Each name stands for a flat space through zero: a line, a plane or more. A row that begins with a name and a colon came from that space; any other row is followed by the name of the space it lies nearest, among the names in its block.
q893_q279: [62 1 118 -253 133 -41 -148 -150 265 33 -60 -30 194 145 -57 -52 -124 -145 35 -63 234 -206 -230 58]
q893_q279: [161 -153 165 165 -104 -28 -65 -332 231 193 -146 -36 149 -324 15 -192 23 -161 255 143 132 -41 -233 231]
q273_q553: [138 -107 -114 39 -91 6 58 -68 -6 -281 11 71 -106 161 -95 -222 21 -42 -55 -8 38 -93 -67 -22]
q244_q393: [52 38 101 12 -9 42 -209 146 45 -35 33 -95 40 -162 71 91 -180 -79 28 58 92 -62 -29 1]
q273_q553: [-89 227 47 -107 136 177 -238 62 103 135 -17 -234 113 33 81 70 66 185 -143 -131 137 -8 -120 -112]
q588_q211: [-71 -90 49 15 57 40 -105 -11 232 -68 -69 -35 -37 126 -99 -128 -87 -39 39 -160 19 -19 -51 64]
q699_q18: [-25 -20 -25 139 -1 -3 -53 206 -100 -63 228 -34 -109 -96 -6 44 -146 -121 91 17 -104 40 103 9]
q893_q279: [26 143 -36 -235 3 73 78 181 66 -203 -62 101 65 393 -153 251 9 115 -240 -125 76 97 141 -182]
q244_q393: [181 -24 -85 -59 18 -127 90 31 -30 -279 133 13 65 124 -167 -86 -150 -44 12 25 30 -149 -152 48]
q893_q279: [178 -237 -27 186 92 48 -73 68 -218 -106 -1 -45 -52 -170 59 -181 1 16 -87 156 -186 -151 -89 149]
q893_q279: [-7 -45 14 122 -62 -119 146 167 56 27 125 81 -50 -28 32 6 -115 17 71 -82 -11 64 144 124]
q893_q279: [100 -214 53 -102 63 54 -74 -54 40 -253 -7 97 -60 132 -93 -162 -156 -280 58 96 112 -217 -127 -32]
q588_q211: [-83 -71 -21 85 -26 -79 11 -111 185 -6 -44 70 -33 71 -100 -103 -37 -52 93 -84 -28 130 -28 52]
q273_q553: [-49 15 2 20 31 26 -90 -20 35 155 116 0 7 -46 65 33 -1 -162 33 -25 50 26 54 0]
q588_q211: [-74 202 -129 -21 138 78 -78 216 -218 -57 208 -62 23 0 80 147 -28 123 -185 73 29 98 -46 -249]
q588_q211: [-55 229 -40 -136 56 104 -2 235 -192 -62 84 17 -37 172 69 216 58 224 -194 59 30 146 30 -322]
q244_q393: [-99 -196 -88 291 -154 -157 91 -124 66 5 -28 89 -201 -122 3 -239 -12 -67 149 -81 -172 88 113 186]
q273_q553: [-232 108 -153 122 -157 -65 177 -310 123 257 -71 39 -30 -16 -13 -48 273 65 53 -182 -35 262 139 2]
q893_q279: [178 -353 -72 360 -254 -321 106 -3 93 -2 136 159 -235 -70 9 -286 -106 -252 173 -168 -262 -68 279 490]
q273_q553: [70 -80 -21 123 -25 -80 -181 -125 -13 -51 -91 -107 110 -330 -50 4 -126 -171 76 133 -115 -70 -88 163]
q273_q553: [97 4 43 3 -78 40 -30 176 -129 -101 -17 -163 -7 -186 5 119 -73 -6 -5 -11 -105 -211 165 130]
q244_q393: [70 -146 141 -55 -103 98 -6 65 -21 -84 -196 81 -62 -29 -34 153 -22 -153 19 72 -72 -66 233 39]
q893_q279: [-97 -24 -48 66 -35 41 39 6 -18 26 60 83 -86 19 -20 51 32 -118 27 -16 -40 132 155 -62]
q893_q279: [-55 -12 174 105 23 98 -315 -154 54 289 -91 -191 40 -428 235 -79 0 -89 151 142 91 -78 -175 51]
q273_q553: [16 -16 -82 190 13 36 -8 96 35 -6 108 -115 77 -141 -93 42 -39 -53 -18 -110 -87 38 108 163]
q273_q553: [-24 335 74 -285 97 269 -224 276 74 -168 -118 -344 158 116 -27 241 -41 311 -267 -187 186 -171 -49 -180]
q244_q393: [139 -192 -18 25 86 -130 -98 -169 -43 -156 -109 -59 23 -126 39 -339 -109 18 7 127 -19 -303 -345 160]
q699_q18: [-19 59 49 -18 -57 5 42 -7 31 36 -14 -57 94 -132 -84 166 -43 -90 114 11 2 14 87 41]
q244_q393: [-20 -179 128 79 -235 -120 78 -483 277 188 -356 83 -98 -31 -27 -298 193 -23 276 -40 -41 32 -74 191]
q699_q18: [198 -247 10 211 -108 -61 35 96 -170 -132 10 87 -159 -159 89 -153 -54 -40 23 157 -150 -93 51 154]
q699_q18: [30 55 68 -94 41 114 -119 -63 46 -39 -119 -77 152 -37 -135 159 -6 -77 14 90 22 27 -79 -66]
q699_q18: [-165 104 -23 -176 -26 130 115 -72 234 -2 -30 32 19 318 -202 113 95 -97 -5 -276 132 75 192 -107]
q273_q553: [-41 158 -76 38 -60 -73 -124 26 31 229 8 -103 73 -71 59 205 88 29 -112 -179 -149 106 226 122]
q244_q393: [94 199 -107 -50 114 -47 72 9 -334 159 139 -103 195 -199 164 110 132 210 -152 189 2 -50 -146 -58]
q699_q18: [-161 139 -61 -65 -109 -155 77 -195 226 169 35 51 93 84 -182 184 8 -213 166 -189 -14 196 182 45]
q244_q393: [35 -281 -95 364 -288 -306 83 -137 28 12 80 62 -157 -346 -85 -120 -149 -417 326 -62 -321 -36 318 449]
q244_q393: [-42 110 12 -63 -60 106 122 -35 -137 74 -218 87 -117 154 173 -27 328 443 -194 77 13 169 -43 -256]
q273_q553: [178 -193 59 -25 25 -1 33 5 -56 -183 104 141 -170 196 34 -305 -51 -60 64 134 101 -160 -212 -58]
q699_q18: [-94 42 95 66 -1 -43 -154 -24 172 145 123 -107 43 -215 44 -5 -183 -191 234 -24 120 -10 -64 68]
q699_q18: [40 -36 -108 -114 -58 -53 443 -262 -69 -160 -209 168 29 254 -209 -121 249 232 -38 43 -28 41 -95 -73]
q244_q393: [-144 5 -20 38 -94 11 31 -1 156 -77 -46 -49 -116 98 -134 -35 -20 -10 87 -224 -65 41 144 39]
q893_q279: [-82 123 139 -48 -150 78 -373 220 190 249 -61 -85 -141 30 250 233 -2 -66 -119 -288 -4 16 412 48]
q699_q18: [-7 -153 -40 95 -292 -20 119 -64 44 -66 -139 143 -102 -79 -148 187 20 -345 82 -82 -178 55 505 158]
q273_q553: [28 -9 -50 -87 -41 -130 -51 -235 -56 21 -55 43 -95 99 76 -197 97 14 12 46 -29 -93 -156 -36]
q699_q18: [-48 12 -84 -128 -46 -1 308 -153 -8 -95 -190 211 -65 415 -176 -23 267 232 -101 -45 -75 206 24 -170]
q244_q393: [-50 -75 66 78 -104 183 -214 42 111 20 -154 -97 -203 14 103 -94 92 1 -71 -185 -43 -69 183 47]
q893_q279: [198 -149 17 -30 -17 -47 -71 -32 28 68 163 42 -42 64 82 -141 -20 -289 14 -70 62 -269 71 190]
q273_q553: [-15 -35 -153 305 19 -119 74 -192 -327 110 -106 -62 -32 -365 174 -243 217 387 -45 265 -267 135 -277 33]
q244_q393: [31 56 24 77 60 151 -373 250 272 -25 160 -127 82 -2 19 102 -210 -194 -128 -196 187 11 73 36]
q588_q211: [44 -319 138 143 -42 -223 -64 -274 160 203 -23 114 -113 -201 190 -403 -116 -251 296 75 50 -187 -165 287]
q273_q553: [27 70 -162 88 130 26 -96 86 -203 23 181 -167 10 -68 87 -73 68 121 -170 -34 -107 -75 -69 23]
q699_q18: [-146 -19 71 95 -190 -55 -67 -36 180 170 -48 48 -72 -179 56 133 -79 -249 169 -98 -3 105 299 97]
q244_q393: [-40 53 58 13 -143 49 67 -145 27 85 -249 0 -107 24 114 -126 242 314 -19 2 23 83 -64 -88]
q588_q211: [9 139 2 -47 60 74 26 179 -61 55 141 -32 162 -88 7 279 -55 -43 -66 36 94 52 106 -62]
q588_q211: [27 -102 -51 15 -48 -10 183 37 7 -216 -53 168 -167 357 -174 -105 79 128 -36 -61 -134 141 39 -64]
q244_q393: [-37 -138 39 -6 -57 20 144 -70 73 -177 -229 121 -113 141 -83 -146 30 119 16 3 -7 23 -33 -39]
q588_q211: [-111 -131 118 167 -41 99 -140 -55 231 71 -213 -106 -131 -92 78 -236 26 106 60 -154 -8 -20 -23 130]
q699_q18: [-92 -135 -55 136 -33 -5 286 -51 -165 -72 -8 181 -180 -23 43 -182 83 112 67 149 -33 107 -26 -111]
q588_q211: [-122 8 83 36 -8 148 -132 9 135 27 -150 -89 -111 38 59 -99 63 148 -20 -111 32 38 -25 -59]
q588_q211: [26 49 24 -249 278 53 -302 188 44 -152 220 -137 93 160 -19 19 -295 -203 -82 -72 171 -307 -166 -55]
q893_q279: [30 -131 156 31 106 62 -169 35 -5 -5 -154 -148 -1 -202 110 -142 -92 90 28 80 -21 -213 -176 118]
q699_q18: [-51 39 -97 -32 223 9 51 -99 -195 91 98 -53 109 -72 55 -81 82 91 -62 124 10 -49 -230 -72]
q699_q18: [140 -32 -15 145 112 -53 -89 244 -157 225 342 65 48 -153 243 87 -70 -113 -94 103 1 39 76 90]
q588_q211: [-13 -171 33 34 -274 -133 167 -491 287 -37 -271 5 -72 -38 -179 -331 74 -160 325 -131 26 -167 -41 236]
q588_q211: [-148 150 16 -147 98 -10 -159 -105 108 8 -14 -145 126 -59 -47 49 -129 -66 80 -18 127 -64 -178 -87]
q273_q553: [-52 78 -146 -101 62 -123 199 140 -214 -80 10 136 23 155 -33 204 22 177 -198 15 -166 117 143 -86]
q699_q18: [145 -116 163 -64 -68 117 -83 25 225 26 -151 99 -61 261 8 -41 87 -24 -71 -112 82 -10 85 49]
q893_q279: [-172 -194 144 11 -194 125 244 -333 221 -193 -611 38 -126 78 -339 -130 177 150 230 -39 -164 112 21 13]
q893_q279: [109 -99 14 -77 119 37 -150 -45 -121 -29 -132 -162 17 -64 95 -158 44 81 -138 5 -85 -346 -124 139]
q588_q211: [-46 192 -104 -307 42 142 338 65 -161 -255 -99 102 54 425 -240 234 195 272 -216 -6 21 114 65 -342]
q244_q393: [8 -87 -48 49 168 12 7 3 -42 -24 187 48 -41 76 61 -242 -35 -3 -11 55 102 -47 -224 -56]
q588_q211: [-22 -44 -8 -1 -67 15 58 -214 79 -5 -185 -25 9 8 -104 -84 120 14 48 -47 -46 -15 -18 57]
q893_q279: [-142 -5 57 253 -181 -239 -96 -348 399 409 -85 -13 73 -269 -6 -61 0 -166 331 -129 -51 275 10 279]
q273_q553: [-60 2 32 175 67 -98 -33 79 -67 281 234 37 43 -273 151 93 -94 -121 140 130 -35 167 21 58]
q588_q211: [-57 -300 190 248 -353 3 254 -324 316 34 -235 140 -352 -4 -16 -497 141 -13 429 -85 72 31 4 141]
[356 8 51 -84 64 43 184 118 -133 -126 50 24 222 87 -126 96 50 144 -95 187 46 -49 -160 16] | q699_q18
[-6 79 -40 137 -228 -44 -64 54 83 47 -8 62 -65 -60 50 146 15 -43 -25 -61 -29 223 235 -5] | q893_q279
[69 -159 3 127 -55 5 -108 29 117 -87 132 -26 -84 -96 28 -181 -168 -276 87 -81 99 -195 44 156] | q699_q18
[77 -108 -72 227 -55 -217 -158 -243 114 229 98 -7 79 -293 102 -165 -54 -269 117 12 -24 -19 -69 284] | q893_q279
[246 -187 36 42 -28 92 111 -57 -179 -298 -186 26 41 -118 -119 -93 24 45 -7 299 -45 -127 -178 5] | q699_q18
[-26 38 -44 -107 130 70 -4 -108 94 68 -50 17 85 230 -36 -55 145 92 -148 -98 78 36 -104 -64] | q244_q393
[-253 142 -216 -260 -37 -322 332 -210 30 -35 -106 161 82 282 -270 217 18 -4 7 -204 -181 121 219 -5] | q273_q553
[83 107 3 -309 163 86 88 41 60 -128 41 9 235 321 -253 200 -19 -53 -101 -51 133 -60 -53 -101] | q244_q393
[176 50 46 -180 89 77 -213 128 0 42 127 -67 147 74 1 212 -64 -241 -125 -40 67 -178 98 50] | q588_q211
[-51 172 105 -247 -62 70 -90 -41 309 -43 -89 4 27 298 -56 48 -26 12 3 -160 293 13 -59 -179] | q273_q553
[1 105 -10 -161 59 60 126 -47 120 11 17 6 128 213 -86 20 76 68 -65 -113 192 -16 -57 -70] | q699_q18
[-42 38 88 -214 77 146 -37 -11 96 -21 -200 38 6 332 -104 92 127 114 -113 -71 1 75 -3 -149] | q588_q211
[169 69 -57 -188 71 154 -24 280 -280 -319 37 -142 -3 121 -32 110 -15 126 -264 5 -40 -298 53 -86] | q244_q393
[44 24 -94 -76 -122 -138 14 -53 109 -75 -60 -55 -25 139 -55 -60 7 10 -75 -270 -56 -179 141 180] | q699_q18
[-177 144 154 -254 109 -25 80 -94 294 66 -98 -45 78 288 -123 -47 -29 198 150 -164 179 27 -229 -95] | q273_q553
[35 100 -13 29 -67 68 40 -176 202 173 86 -41 -26 207 21 -236 245 116 24 -181 190 64 -136 -33] | q244_q393
[-104 112 -155 -68 78 -21 232 48 -255 -190 -179 15 24 106 -98 93 131 443 -214 70 -202 141 -52 -174] | q588_q211
[142 -24 129 29 -112 107 -107 67 -72 32 -136 -107 -104 -93 164 -58 114 158 -47 36 -36 -134 21 48] | q273_q553
[33 -57 188 -23 3 -41 -296 37 190 82 -44 -95 -9 -136 164 -80 -208 -115 94 -32 120 -196 -86 135] | q893_q279
[-71 110 -5 -89 23 19 -129 -43 93 49 -79 -154 75 12 -51 79 14 18 -36 -147 -31 -50 24 39] | q244_q393
[14 54 -40 -84 66 96 53 82 -109 -13 97 -30 2 114 -19 58 79 23 -90 -38 1 -51 60 -68] | q244_q393
[-71 45 16 -32 -13 72 -54 257 -48 -146 3 -47 -24 -37 -63 256 -153 -61 -42 -44 -77 6 238 -38] | q244_q393

Rows lie near named flat spaces through zero. A row that begins with a name and a colon came from that space; any other row is followed by the name of its block's space that it lies nearest.
q824-q845: [25 71 -18 -25 66 10 27 39 16 18 -13 18 45 38 -67 -31 -36 2 -127 108 -55 19 29 -56]
q350-q940: [63 -118 88 -55 -244 20 -172 13 -113 -68 89 -101 -176 -205 122 -165 121 105 -75 -136 134 -59 78 -56]
q350-q940: [-89 -2 -12 247 -195 -98 -180 138 159 -129 -190 -81 -80 -92 124 -121 154 177 164 -84 68 21 -123 -195]
q824-q845: [46 83 58 -73 109 48 12 67 4 47 -35 34 11 107 -135 -87 -59 69 -232 194 -33 14 82 -98]
q350-q940: [-9 -80 103 -284 75 83 0 -160 -222 99 155 8 72 62 -104 74 -97 -78 -91 61 84 -162 192 262]
q824-q845: [-72 225 62 -54 224 104 187 55 109 163 -80 136 73 251 -228 49 -141 -71 -166 157 -161 -5 -36 12]
q350-q940: [84 -78 -79 263 145 -61 -207 70 -120 -126 -10 -119 -126 -202 25 -98 191 294 -77 106 -53 145 135 -290]
q696-q487: [-139 329 -208 23 139 -23 171 131 337 34 -249 171 311 234 69 83 -238 -201 -119 155 -147 -17 -223 -25]
q696-q487: [80 13 -73 -184 -285 -27 115 74 204 73 -25 25 330 207 -224 -122 -157 -242 160 -162 -23 152 -294 209]
q695-q225: [-3 75 -47 211 12 -79 -34 75 56 -110 -56 -30 -166 -165 153 -17 132 111 -76 93 -39 5 58 -303]
q350-q940: [130 -307 49 -224 -9 94 -85 -165 -206 52 192 -60 65 69 -103 -52 -90 -15 94 -167 119 63 14 344]
q696-q487: [25 121 -25 -72 -187 15 145 82 246 71 1 28 88 122 -153 -136 -107 -197 -57 -81 -103 63 -199 7]
q696-q487: [104 195 -181 266 116 -87 61 89 96 -294 -108 -79 -150 -286 272 -5 150 255 -104 256 -227 70 -81 -342]
q350-q940: [44 -94 94 -213 -89 103 30 -141 -161 26 194 -16 -113 -96 89 22 -22 -80 -57 -134 68 -128 65 200]
q350-q940: [180 -278 140 -228 -48 37 9 -173 -300 78 272 -55 -42 -11 -197 16 24 -35 96 -83 112 52 180 216]
q824-q845: [0 73 99 -239 -25 159 53 36 130 67 -86 62 88 249 -77 -132 -209 -3 -129 8 10 -44 -184 199]
q350-q940: [-198 364 -28 226 200 -116 224 113 233 5 -246 199 -73 68 181 265 4 -85 -87 304 -74 -132 74 -366]
q824-q845: [-8 116 8 134 101 -73 -67 166 43 -3 -147 67 -58 17 34 -37 52 108 -219 231 42 24 177 -382]
q695-q225: [141 -386 -97 60 -110 -298 -93 -143 -93 -119 85 -72 84 -20 83 121 59 -76 386 39 302 115 194 -41]
q350-q940: [-27 36 -7 138 -250 -155 -94 164 182 -79 -182 -82 103 25 -139 -144 112 99 201 30 29 85 -118 -159]
q696-q487: [-55 114 -40 -16 141 91 195 -64 211 -13 -71 51 33 169 31 63 -172 -54 48 28 -151 -23 -265 186]
q350-q940: [-81 -117 73 -93 34 153 80 -160 -89 172 142 19 37 107 -171 108 -68 -151 237 -330 -56 5 -144 427]
q696-q487: [-177 372 -274 70 -231 -69 51 242 499 -33 -262 59 332 83 109 -145 -166 -246 -126 -44 -158 -35 -379 -93]
q824-q845: [21 304 -124 264 60 -59 163 158 115 -137 -125 38 -132 -231 191 80 159 92 -75 114 -250 72 -99 -348]
q695-q225: [19 9 -168 -30 34 -40 40 -28 -38 18 42 -23 291 9 -143 64 -43 -117 123 -34 -125 95 -87 180]
q824-q845: [103 23 34 -12 49 7 46 -10 -163 -40 67 -46 -50 -128 -91 29 115 121 -4 89 -96 48 73 -28]
q695-q225: [-18 -81 44 125 96 -6 -181 14 -120 -106 -102 -83 -62 -71 33 -11 132 314 116 66 43 16 33 -28]
q350-q940: [-215 238 29 478 -46 -128 76 261 323 44 -311 147 -202 27 99 99 184 1 177 -85 -39 82 -113 -476]
q695-q225: [44 203 -259 389 125 -194 -9 207 158 -234 -237 11 -19 -200 288 39 147 180 -57 246 -134 152 -34 -502]
q696-q487: [73 -151 -144 -65 -376 -136 -184 19 118 -202 -38 -142 165 -96 195 -190 -17 -4 142 -103 172 4 -155 64]
q824-q845: [91 -89 -88 -34 17 89 -211 14 -142 -146 -19 -141 95 -139 59 -154 36 277 -2 -61 -53 77 -138 167]
q695-q225: [24 156 36 24 -106 63 -12 176 86 -3 -90 12 -61 -43 -11 -161 47 93 -163 -31 -80 47 -103 -155]
q696-q487: [203 -86 6 -115 145 226 -80 -27 -224 -70 114 -61 -132 -145 103 -142 -5 254 -232 -71 -94 99 -58 120]
q695-q225: [-28 173 -88 230 -351 -239 62 271 261 -9 -203 28 155 -19 -126 -37 162 -112 263 -79 -41 182 -163 -308]
q696-q487: [-169 282 -4 71 65 136 93 155 302 148 -126 163 -77 150 71 -80 -150 -155 -337 -70 -119 -63 -139 -158]
q695-q225: [32 -78 25 142 18 -78 -57 15 -82 -47 -24 -52 -54 -66 -65 32 149 143 173 26 14 92 59 -97]
q695-q225: [-173 -117 59 -92 -106 -60 38 -87 177 228 15 56 232 375 -318 39 -184 -342 249 -130 137 -42 -34 247]
q695-q225: [126 -41 62 -115 -109 11 50 20 -127 -16 13 18 20 -43 -6 31 55 45 119 -62 44 75 -33 76]
q696-q487: [-82 239 -95 149 -62 -15 143 161 409 -14 -203 105 -8 117 137 -56 -102 -116 -66 -23 -105 37 -278 -187]
q824-q845: [0 339 95 -50 86 124 230 167 116 94 -131 133 -13 119 -157 -11 -41 27 -199 129 -218 29 -125 -95]
q695-q225: [-117 222 -30 -139 136 211 86 -5 57 118 23 48 105 78 -85 -35 -168 -101 -267 -38 -224 -113 -142 217]
q824-q845: [171 -298 42 -382 -162 65 -101 -198 -230 19 279 -155 171 19 -219 -150 -103 -57 33 -98 106 -9 49 424]
q824-q845: [57 -223 -32 39 -122 -174 -183 -47 -10 -58 104 -70 -92 -69 123 -95 26 -64 -98 78 258 -39 292 -244]
q350-q940: [-59 -84 127 -194 -235 23 -32 -71 -7 17 22 -8 -2 41 63 -11 -44 -78 106 -128 189 -167 -20 203]
q695-q225: [-64 89 -25 -66 -99 -43 199 -8 158 147 34 101 137 154 -134 87 -112 -340 69 -81 -35 -8 -65 70]
q696-q487: [-57 -131 6 59 -178 -99 -189 -43 -56 -101 25 -120 -59 -161 118 -38 122 62 113 -56 149 -107 95 -31]
q824-q845: [105 43 40 -223 -191 81 83 15 57 -22 37 -16 36 18 -17 -132 -83 -38 -74 -52 -23 -11 -157 138]
q696-q487: [214 -319 5 -109 -10 -84 -260 -125 -464 -161 184 -179 -8 -282 51 -11 182 255 45 107 186 19 333 34]
[74 16 28 102 113 -70 143 -32 18 -55 2 14 -136 -7 -8 102 59 53 61 175 -49 55 64 -154] | q696-q487
[68 22 3 -162 -70 160 95 -33 40 40 92 -49 78 50 -171 -125 -96 -41 1 -169 -174 64 -263 293] | q696-q487
[50 -70 2 -293 -295 105 28 -60 155 -29 44 -34 105 99 86 -171 -203 -140 24 -220 75 -64 -295 344] | q824-q845
[78 -86 -153 -81 160 75 -181 -117 -102 -191 108 -101 -83 -199 385 -109 -97 129 -382 131 31 -136 108 7] | q695-q225
[-34 182 -102 73 195 40 115 28 45 9 -35 54 43 -13 12 81 -34 -24 -113 84 -200 19 -57 -38] | q695-q225
[253 -239 103 -153 -84 90 -244 -49 -159 -213 108 -216 -217 -155 88 -337 46 388 -212 101 116 9 67 -7] | q824-q845
[-70 -87 106 -85 -78 -7 -2 -10 21 173 8 88 55 200 -125 29 -76 -177 80 -114 164 -20 62 74] | q696-q487
[-158 159 -43 202 -85 -118 49 128 287 -29 -251 28 109 118 -49 33 28 -9 242 25 -51 23 -207 -96] | q350-q940
[-44 -129 86 -173 134 148 -31 -138 -160 168 120 -35 162 183 -353 6 -101 -22 100 -105 -48 7 -23 415] | q695-q225
[9 121 -27 -96 202 174 122 -8 99 48 -19 86 5 139 42 -25 -197 -30 -234 36 -135 -4 -144 107] | q696-q487
[109 -235 -11 -181 -159 -126 -187 -13 -117 -5 50 -5 141 43 60 -71 -59 -76 -44 49 330 -7 236 -32] | q696-q487
[-54 24 75 28 -61 -40 48 24 40 49 -44 50 -34 53 -33 59 31 -51 95 -18 55 -23 21 -48] | q350-q940
[-39 -62 26 -6 198 67 -76 -85 -170 31 66 7 -73 -38 60 73 -1 59 -104 32 28 -75 161 42] | q350-q940
[-72 94 119 -237 -32 198 130 -9 61 261 87 76 112 240 -336 -77 -180 -222 -115 -169 -110 -34 -126 285] | q695-q225
[-109 183 28 -26 152 40 199 22 -65 200 -36 134 199 140 -288 230 -15 -147 131 -11 -167 31 -28 153] | q824-q845
[-86 74 23 -1 90 -40 73 26 80 148 -30 112 70 185 -131 69 -88 -173 -85 102 27 -28 121 -90] | q824-q845
[6 -76 57 200 -8 -60 -76 51 20 -71 -78 22 -260 -79 227 15 123 132 44 -19 136 29 76 -268] | q696-q487
[104 178 60 -108 -64 104 74 136 26 -21 -58 13 -21 -22 -58 -139 5 120 -188 61 -122 44 -115 -53] | q824-q845
